Below are the code and all the weights of a small trained network. Each question names an input and a target symbol and asks about switching units off, where a switched-off unit gives its printed mean instead of its output.

import numpy as np


def w(rows, s, z=0):
    codes = np.array(rows[::2]) - 128.0
    scale = np.full(codes.shape[1], s)
    scale[-1] = z or s
    return codes * scale


def f(y):
    return y / 2 * (1 + np.tanh(0.7978845608 * (y + 0.044715 * y**3)))


def softmax(a):
    e = np.exp(a - a.max(-1, keepdims=True))
    return e / e.sum(-1, keepdims=True)


def log_softmax(a):
    a = a - a.max(-1, keepdims=True)
    return a - np.log(np.exp(a).sum(-1, keepdims=True))


def net(x, mask):
    ids = ['αβγδζηθλμπστφψω'.index(c) for c in x.split()]
    T = len(ids)
    res = E[ids] + P[:T]
    r = res
    for j in range(3):
        rows = slice(2 * j, 2 * j + 2)
        q, k, v = (r @ M[0][rows].T for M in (Q, K, V))
        z = softmax(np.where(np.tri(T) > 0, q @ k.T / 2**0.5, -1e9)) @ v
        o = O[0][rows]
        res = res + np.where(mask[j], z, o[:, -1]) @ o[:, :-1]
    y = f(res @ A[0][:, :-1].T + A[0][:, -1])
    res = res + np.where(mask[3:11], y, B[0][:, -1]) @ B[0][:, :-1]
    return log_softmax(res[-1] @ U[:, :-1].T + U[:, -1])


Q, K, V, O, A, B = {}, {}, {}, {}, {}, {}
E = w([
[220,140,61,80,139,43,123,216,130,147,90,88],'α',
[133,172,87,87,133,130,161,149,99,151,66,126],'β',
[108,175,111,98,144,136,173,95,85,137,90,97],'γ',
[81,146,152,99,178,41,150,141,68,141,123,48],'δ',
[134,166,75,94,142,142,146,106,84,137,92,105],'ζ',
[148,178,109,80,149,107,168,135,79,141,65,112],'η',
[122,110,83,108,190,123,100,44,203,132,103,137],'θ',
[119,174,80,96,130,129,157,115,89,150,85,109],'λ',
[162,35,81,115,203,95,140,77,232,127,180,150],'μ',
[76,116,103,141,170,167,209,63,246,90,174,135],'π',
[189,196,122,93,138,195,165,148,75,189,134,154],'σ',
[62,128,72,186,173,119,128,43,128,39,145,178],'τ',
[122,86,151,84,148,172,140,59,121,70,177,251],'φ',
[123,98,241,172,57,128,112,94,144,131,132,69],'ψ',
[144,162,15,140,128,214,97,202,99,185,150,111],'ω',
],0.012)
P = w([
[40,188,146,73,208,91,91,27,94,198,101,116],'0',
[73,102,106,94,164,65,181,69,99,212,149,106],'1',
[107,119,117,109,168,88,172,115,127,153,146,99],'2',
[128,113,107,133,151,125,161,135,135,122,122,104],'3',
[154,98,104,142,140,159,159,141,144,116,108,119],'4',
[169,90,96,162,117,191,166,150,150,112,96,141],'5',
[189,80,80,173,107,222,158,146,145,117,94,153],'6',
[211,72,69,183,79,255,160,150,155,122,86,154],'7',
],0.008)
Q[0] = w([
[120,98,245,170,10,130,112,116,106,147,90,44],'h0',
[127,59,133,129,148,142,163,54,214,127,150,133],'h0',
[150,142,116,121,118,119,133,164,95,160,90,109],'h1',
[109,173,150,115,99,97,132,151,95,153,134,100],'h1',
[135,103,113,137,184,157,146,106,185,123,195,171],'h2',
[111,190,147,100,92,121,54,169,54,123,125,171],'h2',
],0.013)
K[0] = w([
[105,116,249,140,99,81,120,74,148,151,145,74],'h0',
[131,99,109,180,74,149,108,107,134,88,143,185],'h0',
[148,156,96,67,176,91,134,143,129,140,112,137],'h1',
[97,136,131,85,160,83,115,96,111,167,145,122],'h1',
[154,113,114,133,104,212,104,166,119,144,185,161],'h2',
[76,153,105,99,209,84,137,102,130,158,125,105],'h2',
],0.014)
V[0] = w([
[169,100,128,129,72,203,62,122,156,150,110,135],'h0',
[82,182,122,155,128,66,70,109,1,59,130,157],'h0',
[142,85,203,144,64,71,39,135,137,173,128,87],'h1',
[192,114,93,48,190,63,100,152,109,149,78,138],'h1',
[95,36,140,146,150,56,146,54,203,52,105,112],'h2',
[131,148,20,211,159,121,102,163,188,151,130,39],'h2',
],0.0068)
O[0] = w([
[42,132,184,112,159,60,77,74,70,183,139,101,77],'h0',
[186,106,129,230,63,126,149,128,98,118,103,243,53],'h0',
[170,147,99,211,252,255,161,180,164,44,64,76,105],'h1',
[40,45,172,180,117,195,48,54,89,194,116,79,177],'h1',
[153,196,45,171,127,153,52,100,110,166,238,82,252],'h2',
[246,208,222,203,201,97,174,33,187,142,108,125,125],'h2',
],0.0058,0.0038)
A[0] = w([
[108,144,180,151,141,167,115,71,150,102,108,141,166],'n0',
[166,91,122,185,144,142,124,141,178,108,157,89,119],'n1',
[82,126,189,132,106,102,82,101,100,137,144,102,136],'n2',
[179,117,84,75,122,20,127,170,160,116,163,137,106],'n3',
[154,144,101,97,124,142,128,138,107,144,108,134,232],'n4',
[97,171,96,88,169,101,115,112,136,114,163,180,89],'n5',
[212,194,127,164,112,164,130,244,140,71,71,121,2],'n6',
[172,139,74,129,147,192,149,129,152,92,127,157,119],'n7',
],0.011,0.0044)
B[0] = w([
[118,140,108,140,154,59,167,145,75,178,154,124,172],'n0',
[174,75,142,138,103,171,120,113,134,108,106,142,252],'n1',
[108,173,84,149,168,112,144,174,96,140,115,137,174],'n2',
[62,193,123,117,113,64,116,144,112,149,142,156,196],'n3',
[127,148,111,160,137,128,179,149,103,161,142,78,208],'n4',
[174,107,157,119,104,166,130,132,200,82,129,140,188],'n5',
[85,158,177,7,190,154,57,69,74,151,146,141,149],'n6',
[103,183,93,118,164,112,100,151,116,106,100,165,210],'n7',
],0.011,0.005)
U = w([
[68,230,65,144,165,96,151,150,33,200,141,50,222],'α',
[248,31,164,228,3,170,237,193,184,101,83,87,255],'β',
[206,37,154,106,142,194,85,33,145,129,147,101,145],'γ',
[133,169,184,48,134,163,63,105,93,117,113,120,97],'δ',
[32,82,166,69,142,103,120,143,165,106,79,107,91],'ζ',
[39,67,99,101,65,149,66,164,106,114,173,174,127],'η',
[124,142,135,129,131,135,127,131,119,125,134,142,45],'θ',
[169,118,195,127,197,72,179,119,128,128,127,180,89],'λ',
[136,237,165,77,110,109,105,91,169,138,170,105,66],'μ',
[179,138,109,240,60,82,115,106,139,131,109,230,127],'π',
[119,131,142,130,136,122,114,139,122,121,134,138,53],'σ',
[122,135,135,134,135,125,122,128,122,116,127,134,53],'τ',
[101,148,76,118,188,157,112,181,153,66,94,154,103],'φ',
[124,122,137,139,131,115,110,144,117,121,140,135,48],'ψ',
[122,138,132,126,138,126,106,139,118,129,136,140,43],'ω',
],0.0067,0.0052)

Each question gives the input, a string of symbols that net reads in full, and the target symbol t.
The units are the heads (2 rows each of Q, K, V and O) and the neurons (one row each of A and B). Each row of codes is followed by its name. A weight is (code - 128) times the scale printed after its matrix; where a second scale follows, it is the last column's (O, A, B and U).
mask holds one flag per unit, heads first, then neurons. A switched-off unit (its flag False) gives its mean, the last column of its rows in O or B, instead of its output. The means were averaged over made-up inputs and are rounded, as every weight is.
A unit's drop is (log p(t) with every unit on - log p(t) with that unit switched off) / (log p(t) with every unit on - log p(t) with every unit switched off).
The circuit of an input: a set's keep is (log p(t) with only the set's units on - log p(t) with every unit switched off) / (log p(t) with every unit on - log p(t) with every unit switched off). Starting from all 11 units, units are removed one at a time, each time the one whose removal leaves the highest keep (on an exact tie, the one counted first), for as long as the keep stays at least 0.8.
circuit, biggest first: the units of the circuit, biggest drop first
unit that matters most: the unit with the biggest drop
top k neurons: the k neurons with the biggest drops, biggest first
heads that matter: for each layer, one digit per head in row order, 1 if its drop is at least 0.15 and else 0, layers parted by /
input ψ μ ψ ω ζ α ψ σ, target α: top 4 neurons : (n1; n5; n4; n0)
input ψ ω μ, target λ: heads that matter : 001
input ψ θ α ω φ, target λ: heads that matter : 001
input α σ τ μ, target π: circuit, biggest first : (h0; n3)
input δ μ ψ, target α: heads that matter : 100
input η δ α ψ δ σ μ μ, target ζ: unit that matters most : h0
input γ ψ ψ π ψ η ω τ, target λ: circuit, biggest first : (h2; n0)
input ψ μ μ μ φ θ, target η: heads that matter : 011
input ψ ψ η γ φ μ ψ π, target φ: heads that matter : 010
input ψ δ τ, target φ: circuit, biggest first : (h1; n7; h0)
input μ μ μ β σ θ, target ζ: heads that matter : 101
input ψ π ω π α ψ ψ, target γ: top 2 neurons : (n6; n1)
input τ π λ λ μ ζ ψ, target α: circuit, biggest first : (h0; n2)
input ψ δ τ π, target π: unit that matters most : h0
input ψ α α, target β: circuit, biggest first : (h1; h0; n6; n7)
input σ δ θ, target ζ: heads that matter : 001
input π ψ ψ μ θ ψ ψ ζ, target α: heads that matter : 000
input η μ μ, target γ: circuit, biggest first : (h2; n1)
input α ψ ψ, target β: heads that matter : 010
input μ ψ ψ δ β σ μ, target ζ: unit that matters most : h2
input ψ τ τ ψ μ ψ μ, target φ: circuit, biggest first : (h1; n7)
input μ δ π μ, target μ: circuit, biggest first : (n3; h1; h2; n5)
input α ψ σ η π, target ζ: circuit, biggest first : (h2; h0)
input τ β φ ψ τ π α, target α: heads that matter : 000
input ψ π α η μ, target γ: circuit, biggest first : (n1; h2)
input ψ μ ψ π α π, target μ: circuit, biggest first : (h1; h0; n3; n5)
input λ φ α τ, target η: circuit, biggest first : (h2; h1)
